Below are the code and all the weights of a small trained network. Each question names an input and a class and asks about switching units off, where a switched-off unit gives its printed mean instead of its output.

import numpy as np


def w(rows, s, z=0):
    codes = np.array(rows[::2]) - 128.0
    scale = np.full(codes.shape[1], s)
    scale[-1] = z or s
    return codes * scale


def f(y):
    return y / 2 * (1 + np.tanh(0.7978845608 * (y + 0.044715 * y**3)))


def log_softmax(a):
    a = a - a.max(-1, keepdims=True)
    return a - np.log(np.exp(a).sum(-1, keepdims=True))


def net(x, mask):
    res = np.array(x, float).reshape(1, 3) / 4 @ E
    y = f(res @ A[0][:, :-1].T + A[0][:, -1])
    res = res + np.where(mask, y, B[0][:, -1]) @ B[0][:, :-1]
    return log_softmax(res[-1] @ U[:, :-1].T + U[:, -1])


A, B = {}, {}
E = w([
[123,170,126,222,189,147,138,116,110,150,144,137],'x0',
[158,173,112,146,137,126,1,160,128,118,136,109],'x1',
[123,110,141,65,153,169,148,73,133,147,231,144],'x2',
],0.0079)
A[0] = w([
[133,117,126,130,127,121,192,129,129,124,128,125,161],'N0',
[118,121,130,134,125,131,156,116,131,132,124,125,115],'N1',
[129,127,129,130,130,129,129,130,127,122,131,133,122],'N2',
[116,124,127,132,129,128,145,118,133,133,125,122,95],'N3',
[126,130,126,124,129,133,136,122,131,136,121,120,73],'N4',
[133,145,128,178,156,143,126,117,122,131,197,135,133],'N5',
[132,108,131,126,130,122,192,128,124,124,125,133,119],'N6',
[145,140,129,199,121,126,82,142,133,115,134,119,167],'N7',
[131,124,129,77,133,141,100,125,135,121,200,133,92],'N8',
[126,128,129,126,129,127,134,127,131,131,130,125,91],'N9',
[124,119,128,131,118,135,136,134,140,115,80,147,104],'N10',
[121,123,131,125,144,138,215,110,123,143,211,129,175],'N11',
[120,130,131,129,124,124,80,128,117,138,110,137,230],'N12',
[127,90,132,4,105,131,219,120,131,125,157,130,171],'N13',
[130,130,131,111,136,133,120,120,124,136,183,131,127],'N14',
[127,119,129,132,127,128,173,126,128,127,126,126,160],'N15',
[136,126,130,115,107,126,84,141,127,133,64,117,142],'N16',
[123,120,129,147,126,126,239,126,125,131,83,126,254],'N17',
[129,129,126,122,131,126,133,126,131,128,145,122,108],'N18',
[127,127,128,128,127,129,131,126,129,134,128,122,67],'N19',
[122,130,128,129,122,131,114,116,125,138,118,120,155],'N20',
[130,135,131,164,143,124,127,130,120,120,148,146,102],'N21',
[112,150,126,208,155,128,132,116,127,141,155,132,73],'N22',
[129,120,127,35,109,122,76,130,130,130,126,119,86],'N23',
[127,131,128,127,126,128,126,125,129,128,127,131,127],'N24',
[126,127,124,122,132,123,126,123,131,130,127,123,52],'N25',
[129,132,129,139,127,128,120,123,126,130,130,122,133],'N26',
[129,129,126,123,132,125,134,126,134,127,137,124,122],'N27',
[130,128,128,108,139,131,149,116,129,129,190,140,84],'N28',
[127,129,128,98,144,136,132,111,130,132,243,129,159],'N29',
[129,104,132,65,115,124,175,124,131,120,144,128,140],'N30',
[115,105,125,66,113,119,100,135,121,117,124,146,41],'N31',
[112,119,128,139,124,129,165,114,133,131,122,124,120],'N32',
[123,114,135,104,136,136,174,108,130,127,168,126,38],'N33',
],0.017,0.0019)
B[0] = w([
[126,132,133,140,118,143,145,126,137,144,126,174,164],'N0',
[130,130,131,121,130,140,138,121,127,135,129,152,140],'N1',
[128,129,127,124,126,132,128,126,127,129,126,127,128],'N2',
[132,129,130,120,129,136,134,123,126,134,129,145,131],'N3',
[127,127,132,124,127,133,132,126,124,129,130,134,125],'N4',
[92,148,128,134,136,135,141,110,150,165,111,88,180],'N5',
[129,134,133,145,118,149,146,130,145,144,130,171,166],'N6',
[119,137,119,109,169,149,91,134,146,130,119,131,189],'N7',
[110,115,128,133,95,99,163,108,88,140,138,76,183],'N8',
[129,127,131,131,126,130,130,126,124,129,126,132,126],'N9',
[121,121,133,122,109,98,119,121,113,123,148,117,142],'N10',
[125,100,130,124,106,103,151,129,108,93,136,203,212],'N11',
[126,139,112,135,155,129,127,130,142,100,116,116,159],'N12',
[74,165,119,135,163,131,82,105,131,218,118,133,252],'N13',
[124,117,128,134,113,119,123,127,75,132,126,111,160],'N14',
[124,130,131,130,125,139,141,124,133,140,127,162,152],'N15',
[106,123,115,127,135,82,145,121,144,91,138,111,172],'N16',
[108,110,139,123,120,151,169,114,91,157,133,219,206],'N17',
[128,126,129,132,122,130,132,127,111,131,123,127,131],'N18',
[128,128,129,127,128,131,131,127,126,129,128,130,124],'N19',
[125,125,124,124,133,131,123,128,133,121,129,124,132],'N20',
[144,135,132,125,129,139,123,129,142,145,129,122,145],'N21',
[184,147,134,132,107,155,99,139,160,156,137,116,182],'N22',
[189,120,138,129,114,156,138,153,143,91,129,131,187],'N23',
[128,129,127,129,128,128,129,130,127,128,126,127,128],'N24',
[128,128,131,127,130,136,135,128,124,125,125,127,123],'N25',
[127,126,128,122,136,137,125,131,134,128,124,125,132],'N26',
[129,125,130,135,123,129,129,126,119,131,123,128,129],'N27',
[131,112,126,126,130,128,118,136,66,102,130,138,167],'N28',
[133,99,130,119,134,108,99,139,3,128,125,106,207],'N29',
[103,149,130,136,133,129,109,121,128,167,121,140,188],'N30',
[172,129,138,137,108,144,134,134,138,134,138,111,162],'N31',
[137,134,127,115,131,142,143,121,129,140,128,164,147],'N32',
[124,130,127,116,128,112,98,154,129,83,125,173,170],'N33',
],0.036,0.013)
U = w([
[81,209,98,138,177,103,74,104,202,168,91,26,249],'0',
[84,70,131,106,87,36,149,121,78,100,144,137,203],'1',
[115,170,152,143,156,193,104,109,130,198,113,174,109],'2',
[108,125,100,105,166,93,131,155,171,60,111,130,98],'3',
[250,130,127,126,113,152,147,198,212,37,145,79,117],'4',
[137,110,173,149,63,164,255,96,175,127,161,163,11],'5',
[171,108,151,132,92,125,113,129,86,145,146,53,58],'6',
],0.0057,0.0021)

Each question gives the input, the list of numbers given to net, and the class t.
The units are the neurons (one row each of A and B). Each row of codes is followed by its name. A weight is (code - 128) times the scale printed after its matrix; where a second scale follows, it is the last column's (A, B and U).
mask holds one flag per neuron, in row order. A switched-off neuron (its flag False) gives its mean, the last column of its row in B, instead of its output. The means were averaged over made-up inputs and are rounded, as every weight is.
A unit's drop is (log p(t) with every unit on - log p(t) with that unit switched off) / (log p(t) with every unit on - log p(t) with every unit switched off).
The circuit of an input: a set's keep is (log p(t) with only the set's units on - log p(t) with every unit switched off) / (log p(t) with every unit on - log p(t) with every unit switched off). Starting from the 12 units with the biggest drops (on a tie, the unit counted first), units are removed one at a time, each time the one whose removal leaves the highest keep (on an exact tie, the one counted first), for as long as the keep stays at least 0.8.
circuit, biggest first: the units of the circuit, biggest drop first
unit that matters most: the unit with the biggest drop
top k neurons: the k neurons with the biggest drops, biggest first
drop when u is switched off: that unit's drop, to one decimal
input [1,2,-6], class 0: circuit, biggest first -> N11; N17
input [-8,4,3], class 6: unit that matters most -> N23
input [7,7,5], class 0: top 2 neurons -> N5; N7
input [-5,-3,-7], class 5: circuit, biggest first -> N29; N13
input [-3,8,-2], class 4: circuit, biggest first -> N13; N23
input [4,-7,-1], class 5: circuit, biggest first -> N11; N29
input [-1,-2,-4], class 5: circuit, biggest first -> N13; N29
input [7,-5,2], class 5: top 2 neurons -> N13; N11
input [-3,4,-5], class 3: top 4 neurons -> N13; N22; N16; N5
input [8,-1,4], class 1: top 2 neurons -> N13; N11
input [4,8,5], class 6: top 2 neurons -> N13; N29
input [2,-7,8], class 1: top 3 neurons -> N11; N29; N28
input [-1,3,-3], class 3: top 2 neurons -> N13; N5
input [0,7,6], class 6: top neuron -> N11
input [6,-4,4], class 1: top 3 neurons -> N11; N29; N7
input [0,0,1], class 1: top 3 neurons -> N13; N22; N7
input [-6,-3,-7], class 5: top 2 neurons -> N29; N17
input [1,-3,-8], class 5: top 3 neurons -> N13; N29; N17
input [-4,5,-4], class 4: drop when N13 is switched off -> 0.4
input [-8,5,-1], class 4: drop when N19 is switched off -> 0.0
input [-4,7,-6], class 3: drop when N7 is switched off -> 0.2
input [8,4,6], class 6: unit that matters most -> N22
